Below is a small trained network, with its code and all its weights. Each question gives an input and a class and asks what happens when units are switched off, that is, made to give their printed mean instead of their output.

import numpy as np


def w(rows, s, z=0):
    codes = np.array(rows[::2]) - 128.0
    scale = np.full(codes.shape[1], s)
    scale[-1] = z or s
    return codes * scale


def f(y):
    return np.maximum(y, 0)


def log_softmax(a):
    a = a - a.max(-1, keepdims=True)
    return a - np.log(np.exp(a).sum(-1, keepdims=True))


def net(x, mask):
    res = np.array(x, float).reshape(1, 3) / 4 @ E
    y = f(res @ A[0][:, :-1].T + A[0][:, -1])
    res = res + np.where(mask, y, B[0][:, -1]) @ B[0][:, :-1]
    return log_softmax(res[-1] @ U[:, :-1].T + U[:, -1])


A, B = {}, {}
E = w([
[87,76,12,89,28,255],'x0',
[151,58,208,171,123,4],'x1',
[248,174,148,172,58,243],'x2',
],0.0091)
A[0] = w([
[119,95,163,140,167,33,247],'neuron 0',
[215,178,141,185,123,134,244],'neuron 1',
[166,158,91,87,107,188,158],'neuron 2',
[53,119,108,142,214,97,239],'neuron 3',
[131,83,80,120,9,138,147],'neuron 4',
[103,95,157,117,70,126,53],'neuron 5',
[107,129,114,93,149,142,4],'neuron 6',
[121,116,66,140,34,192,219],'neuron 7',
],0.016,0.0037)
B[0] = w([
[65,167,97,187,158,18,251],'neuron 0',
[198,64,242,202,86,130,220],'neuron 1',
[37,94,177,135,55,196,208],'neuron 2',
[106,255,56,74,86,129,223],'neuron 3',
[96,19,174,139,62,139,210],'neuron 4',
[113,128,137,114,150,189,147],'neuron 5',
[168,121,128,64,170,174,145],'neuron 6',
[26,91,173,117,37,208,242],'neuron 7',
],0.012,0.02)
U = w([
[141,155,73,77,108,178,89],'0',
[161,75,114,108,176,149,2],'1',
[125,162,98,143,152,76,128],'2',
[94,80,175,149,104,155,178],'3',
[254,112,172,171,123,129,214],'4',
],0.019,0.0044)

Each question gives the input, the list of numbers given to net, and the class t.
The units are the neurons (one row each of A and B). Each row of codes is followed by its name. A weight is (code - 128) times the scale printed after its matrix; where a second scale follows, it is the last column's (A, B and U).
mask holds one flag per neuron, in row order. A switched-off neuron (its flag False) gives its mean, the last column of its row in B, instead of its output. The means were averaged over made-up inputs and are rounded, as every weight is.
A unit's drop is (log p(t) with every unit on - log p(t) with that unit switched off) / (log p(t) with every unit on - log p(t) with every unit switched off).
The circuit of an input: a set's keep is (log p(t) with only the set's units on - log p(t) with every unit switched off) / (log p(t) with every unit on - log p(t) with every unit switched off). Starting from all 8 units, units are removed one at a time, each time the one whose removal leaves the highest keep (on an exact tie, the one counted first), for as long as the keep stays at least 0.8.
circuit, biggest first: the units of the circuit, biggest drop first
top k neurons: the k neurons with the biggest drops, biggest first
drop of u: that unit's drop, to one decimal
input [0,-8,-2], class 0: circuit, biggest first => (neuron 1)
input [-5,-6,0], class 4: top 2 neurons => (neuron 7; neuron 0)
input [-4,-6,-4], class 0: top 3 neurons => (neuron 0; neuron 3; neuron 1)
input [-5,-4,8], class 4: top 2 neurons => (neuron 1; neuron 7)
input [1,6,1], class 2: circuit, biggest first => (neuron 7; neuron 2)
input [0,6,3], class 4: top 2 neurons => (neuron 7; neuron 2)
input [-5,-8,-5], class 0: top 2 neurons => (neuron 3; neuron 0)
input [-7,1,2], class 4: top 2 neurons => (neuron 1; neuron 7)
input [0,4,5], class 4: top 2 neurons => (neuron 7; neuron 2)
input [-8,-8,-8], class 2: drop of neuron 6 => 0.0
input [0,6,2], class 4: drop of neuron 3 => 0.2
input [3,1,-7], class 2: drop of neuron 7 => 0.1
